Here is a tiny trained network, its code and every weight. The questions are about switching its units off for an input and a class, where a switched-off unit gives its printed mean instead of its output.

import numpy as np


def w(rows, s, z=0):
    codes = np.array(rows[::2]) - 128.0
    scale = np.full(codes.shape[1], s)
    scale[-1] = z or s
    return codes * scale


def f(y):
    return np.maximum(y, 0)


def log_softmax(a):
    a = a - a.max(-1, keepdims=True)
    return a - np.log(np.exp(a).sum(-1, keepdims=True))


def net(x, mask):
    res = np.array(x, float).reshape(1, 7) / 4 @ E
    y = f(res @ A[0][:, :-1].T + A[0][:, -1])
    res = res + np.where(mask, y, B[0][:, -1]) @ B[0][:, :-1]
    return log_softmax(res[-1] @ U[:, :-1].T + U[:, -1])


A, B = {}, {}
E = w([
[61,115,36,116,164,160,137,152,175,32,163],'x0',
[110,154,227,34,74,235,147,247,84,118,162],'x1',
[94,111,141,89,110,64,159,145,94,242,186],'x2',
[214,93,213,151,188,97,100,152,98,96,254],'x3',
[17,121,143,116,151,81,108,95,157,206,193],'x4',
[110,197,151,130,87,11,75,126,15,42,79],'x5',
[126,115,110,108,190,49,218,125,175,136,39],'x6',
],0.0086)
A[0] = w([
[253,144,177,149,93,180,67,128,58,42,127,126],'n0',
[100,124,92,157,127,207,107,91,149,114,134,255],'n1',
[147,117,152,147,145,108,109,110,132,122,204,88],'n2',
[108,122,71,154,165,59,144,93,161,120,49,178],'n3',
[183,124,163,139,195,80,86,118,122,85,245,198],'n4',
[185,135,148,156,155,119,106,88,145,105,117,136],'n5',
[48,139,94,130,113,93,85,148,62,11,132,135],'n6',
[65,148,120,159,65,62,81,51,95,159,46,211],'n7',
[164,114,53,166,213,99,146,64,237,135,88,218],'n8',
[168,133,174,129,96,102,117,129,93,155,92,242],'n9',
[154,125,70,162,105,242,76,76,176,133,174,103],'n10',
[131,120,117,128,121,120,129,124,120,99,166,190],'n11',
[30,126,129,76,81,207,158,183,133,171,114,202],'n12',
[166,128,170,104,137,162,129,158,119,110,217,193],'n13',
],0.012,0.0027)
B[0] = w([
[140,99,194,193,65,154,134,252,100,69,10,241],'n0',
[188,122,83,122,140,188,82,100,124,112,170,199],'n1',
[100,140,122,161,143,79,121,142,128,152,162,175],'n2',
[109,131,68,62,117,92,177,91,130,97,86,221],'n3',
[104,121,126,214,122,43,148,172,115,160,174,218],'n4',
[91,130,115,158,93,149,157,151,127,137,85,174],'n5',
[128,140,132,48,122,60,87,153,149,27,194,209],'n6',
[100,123,183,117,137,68,12,79,122,171,81,225],'n7',
[102,135,7,141,111,120,199,116,111,121,67,253],'n8',
[197,108,207,128,165,147,147,108,147,134,91,187],'n9',
[164,137,75,185,173,200,58,62,154,104,168,221],'n10',
[146,135,110,124,118,119,132,140,149,118,156,150],'n11',
[73,143,172,52,118,244,151,123,131,182,179,228],'n12',
[132,131,138,203,137,146,172,163,124,173,169,205],'n13',
],0.015,0.019)
U = w([
[117,100,124,225,147,63,166,170,121,186,212,108],'0',
[210,117,64,205,143,211,62,105,174,89,172,134],'1',
[95,126,17,118,113,78,188,55,142,109,38,224],'2',
[80,160,170,82,100,213,167,158,148,181,178,213],'3',
[232,110,178,92,191,110,254,135,142,156,121,81],'4',
[207,85,177,181,61,160,142,209,98,72,70,4],'5',
[112,111,159,131,126,52,35,39,110,196,51,62],'6',
[105,181,121,61,91,57,55,134,147,11,162,172],'7',
],0.0075,0.0019)

Each question gives the input, the list of numbers given to net, and the class t.
The units are the neurons (one row each of A and B). Each row of codes is followed by its name. A weight is (code - 128) times the scale printed after its matrix; where a second scale follows, it is the last column's (A, B and U).
mask holds one flag per neuron, in row order. A switched-off neuron (its flag False) gives its mean, the last column of its row in B, instead of its output. The means were averaged over made-up inputs and are rounded, as every weight is.
A unit's drop is (log p(t) with every unit on - log p(t) with that unit switched off) / (log p(t) with every unit on - log p(t) with every unit switched off).
The circuit of an input: a set's keep is (log p(t) with only the set's units on - log p(t) with every unit switched off) / (log p(t) with every unit on - log p(t) with every unit switched off). Starting from the 12 units with the biggest drops (on a tie, the unit counted first), units are removed one at a time, each time the one whose removal leaves the highest keep (on an exact tie, the one counted first), for as long as the keep stays at least 0.8.
units of the circuit, in order: the units of the circuit, biggest drop first
k most important neurons: the k neurons with the biggest drops, biggest first
drop when u is switched off: that unit's drop, to one decimal
input [4,5,6,1,-3,-2,-7], class 3: units of the circuit, in order	[n12]
input [6,7,0,-6,-7,8,-4], class 7: 2 most important neurons	[n6, n13]
input [-2,-7,-1,-1,-3,2,-7], class 5: 2 most important neurons	[n0, n5]
input [-4,1,8,-5,-2,-1,4], class 6: 2 most important neurons	[n7, n13]
input [-8,-3,7,-3,-8,-6,-3], class 4: units of the circuit, in order	[n0, n9]
input [0,-7,7,8,0,2,6], class 2: 3 most important neurons	[n8, n3, n13]
input [4,2,-3,5,6,-6,1], class 0: 3 most important neurons	[n4, n13, n2]
input [1,-7,-4,-1,-4,7,-1], class 7: 4 most important neurons	[n6, n7, n13, n0]
input [1,4,-5,3,3,-5,6], class 3: 2 most important neurons	[n10, n0]
input [-1,-7,8,4,-4,-5,0], class 2: 2 most important neurons	[n8, n13]
input [-2,-7,-6,6,5,-3,-2], class 2: 4 most important neurons	[n8, n13, n5, n12]
input [0,-4,3,4,-3,1,-4], class 0: 2 most important neurons	[n4, n2]
input [-5,-6,6,-4,-8,4,3], class 6: 2 most important neurons	[n7, n9]
input [-4,-4,-4,3,5,0,-8], class 0: units of the circuit, in order	[n4]
input [0,-8,-4,3,8,4,-7], class 7: 2 most important neurons	[n6, n13]
input [-8,-2,5,5,-4,5,8], class 6: drop when n7 is switched off	1.0
input [-4,-6,-1,8,-2,-3,6], class 2: drop when n8 is switched off	1.6
input [-4,6,5,-5,-8,-2,1], class 3: drop when n12 is switched off	1.1
